Here is a tiny trained network, its code and every weight. The questions are about switching its units off for an input and a class, where a switched-off unit gives its printed mean instead of its output.

import numpy as np


def w(rows, s, z=0):
    codes = np.array(rows[::2]) - 128.0
    scale = np.full(codes.shape[1], s)
    scale[-1] = z or s
    return codes * scale


def f(y):
    return y / 2 * (1 + np.tanh(0.7978845608 * (y + 0.044715 * y**3)))


def log_softmax(a):
    a = a - a.max(-1, keepdims=True)
    return a - np.log(np.exp(a).sum(-1, keepdims=True))


def net(x, mask):
    res = np.array(x, float).reshape(1, 8) / 4 @ E
    y = f(res @ A[0][:, :-1].T + A[0][:, -1])
    res = res + np.where(mask, y, B[0][:, -1]) @ B[0][:, :-1]
    return log_softmax(res[-1] @ U[:, :-1].T + U[:, -1])


A, B = {}, {}
E = w([
[141,254,116,74,190,118,129,145,98],'x0',
[128,129,130,134,149,93,71,7,62],'x1',
[7,106,75,156,233,146,95,141,158],'x2',
[107,142,152,163,135,114,253,62,165],'x3',
[142,117,128,122,139,114,131,129,116],'x4',
[4,131,81,96,47,97,159,178,67],'x5',
[134,124,127,128,132,120,130,128,124],'x6',
[154,110,75,161,131,224,187,121,35],'x7',
],0.0096)
A[0] = w([
[134,90,108,113,143,144,29,171,100,123],'neuron 1',
[56,124,102,123,85,72,147,141,70,89],'neuron 2',
[54,93,108,137,227,133,107,119,144,89],'neuron 3',
[73,120,108,122,101,104,140,120,103,78],'neuron 4',
[190,139,147,105,41,122,119,141,114,111],'neuron 5',
[147,110,119,108,149,142,173,240,181,148],'neuron 6',
[86,124,108,137,155,105,64,25,88,107],'neuron 7',
[140,110,97,156,159,228,154,121,36,103],'neuron 8',
[91,121,136,135,163,102,234,70,158,113],'neuron 9',
[111,2,139,162,80,124,102,94,148,87],'neuron 10',
[141,112,126,113,120,161,59,172,106,98],'neuron 11',
[108,140,146,129,116,63,87,109,151,140],'neuron 12',
[148,157,146,123,70,120,111,59,93,141],'neuron 13',
[106,135,159,103,135,27,84,137,212,32],'neuron 14',
[186,116,133,152,182,177,90,99,179,65],'neuron 15',
[121,253,131,92,185,113,131,129,92,78],'neuron 16',
[149,118,138,140,166,155,131,88,167,102],'neuron 17',
[81,99,90,162,189,137,94,148,121,2],'neuron 18',
],0.016,0.0027)
B[0] = w([
[104,209,116,211,152,92,131,132,151,222],'neuron 1',
[88,150,181,74,182,125,112,122,56,215],'neuron 2',
[212,135,173,76,99,123,181,124,189,230],'neuron 3',
[106,134,144,101,152,102,99,148,76,181],'neuron 4',
[173,169,165,84,135,114,184,109,190,217],'neuron 5',
[103,7,190,184,138,134,101,104,152,212],'neuron 6',
[82,28,187,201,138,139,121,122,165,235],'neuron 7',
[130,107,66,118,39,154,128,44,81,254],'neuron 8',
[107,231,99,222,145,99,121,125,168,218],'neuron 9',
[187,111,41,101,139,151,89,237,144,241],'neuron 10',
[92,189,103,182,153,115,128,119,134,195],'neuron 11',
[132,114,95,127,91,152,128,79,99,182],'neuron 12',
[133,90,181,143,128,131,156,123,190,201],'neuron 13',
[126,126,72,124,61,164,151,55,62,219],'neuron 14',
[53,143,167,56,160,108,119,151,42,231],'neuron 15',
[176,101,53,111,135,143,89,235,149,226],'neuron 16',
[103,154,152,103,160,108,104,140,75,186],'neuron 17',
[179,155,159,84,119,128,177,113,171,200],'neuron 18',
],0.02,0.017)
U = w([
[139,126,26,93,27,195,144,2,102,92],'0',
[211,167,175,38,115,121,213,93,237,170],'1',
[185,99,8,81,144,172,58,233,180,132],'2',
[98,247,78,218,155,85,123,88,191,124],'3',
[79,154,171,15,181,108,94,115,68,9],'4',
[112,14,176,172,132,158,109,87,203,252],'5',
],0.0093,0.0026)

Each question gives the input, the list of numbers given to net, and the class t.
The units are the neurons (one row each of A and B). Each row of codes is followed by its name. A weight is (code - 128) times the scale printed after its matrix; where a second scale follows, it is the last column's (A, B and U).
mask holds one flag per neuron, in row order. A switched-off neuron (its flag False) gives its mean, the last column of its row in B, instead of its output. The means were averaged over made-up inputs and are rounded, as every weight is.
A unit's drop is (log p(t) with every unit on - log p(t) with that unit switched off) / (log p(t) with every unit on - log p(t) with every unit switched off).
The circuit of an input: a set's keep is (log p(t) with only the set's units on - log p(t) with every unit switched off) / (log p(t) with every unit on - log p(t) with every unit switched off). Starting from the 12 units with the biggest drops (on a tie, the unit counted first), units are removed one at a time, each time the one whose removal leaves the highest keep (on an exact tie, the one counted first), for as long as the keep stays at least 0.8.
circuit, biggest first: the units of the circuit, biggest drop first
top k neurons: the k neurons with the biggest drops, biggest first
drop of u: that unit's drop, to one decimal
input [-6,-2,2,7,4,-6,1,3], class 3: circuit, biggest first => neuron 9
input [4,-2,-4,-7,4,-4,0,6], class 3: top 4 neurons => neuron 1; neuron 11; neuron 14; neuron 12
input [-5,0,5,-6,2,-1,6,-4], class 3: top 2 neurons => neuron 1; neuron 16
input [-6,5,-5,-3,-2,-3,3,-5], class 2: top 3 neurons => neuron 10; neuron 8; neuron 3
input [-7,-7,5,6,5,-1,-7,-7], class 0: top 2 neurons => neuron 14; neuron 16
input [7,-7,0,-3,-1,-8,0,6], class 4: top 4 neurons => neuron 15; neuron 10; neuron 7; neuron 17
input [-1,-6,-8,-8,-4,3,8,-8], class 0: top 2 neurons => neuron 14; neuron 9
input [-5,0,-2,5,-8,-1,2,-3], class 2: top 3 neurons => neuron 10; neuron 1; neuron 11
input [7,6,7,2,2,-4,-8,-6], class 1: top 2 neurons => neuron 3; neuron 10
input [-4,2,4,-5,-3,5,4,-5], class 0: top 3 neurons => neuron 14; neuron 9; neuron 12
input [-3,7,3,-4,-2,7,5,-2], class 4: top 2 neurons => neuron 2; neuron 4
input [1,7,0,-4,-3,5,-8,6], class 5: top 2 neurons => neuron 7; neuron 14
input [5,4,-5,-5,-1,2,3,-5], class 0: top 4 neurons => neuron 14; neuron 10; neuron 12; neuron 3
input [8,-6,2,8,-3,-3,-3,-2], class 2: circuit, biggest first => neuron 16
input [2,-5,0,-2,-1,-7,7,6], class 4: drop of neuron 15 => 1.9
input [2,1,8,4,1,0,4,4], class 1: drop of neuron 3 => 1.1
input [7,4,6,1,4,-5,-7,0], class 2: drop of neuron 13 => 0.1
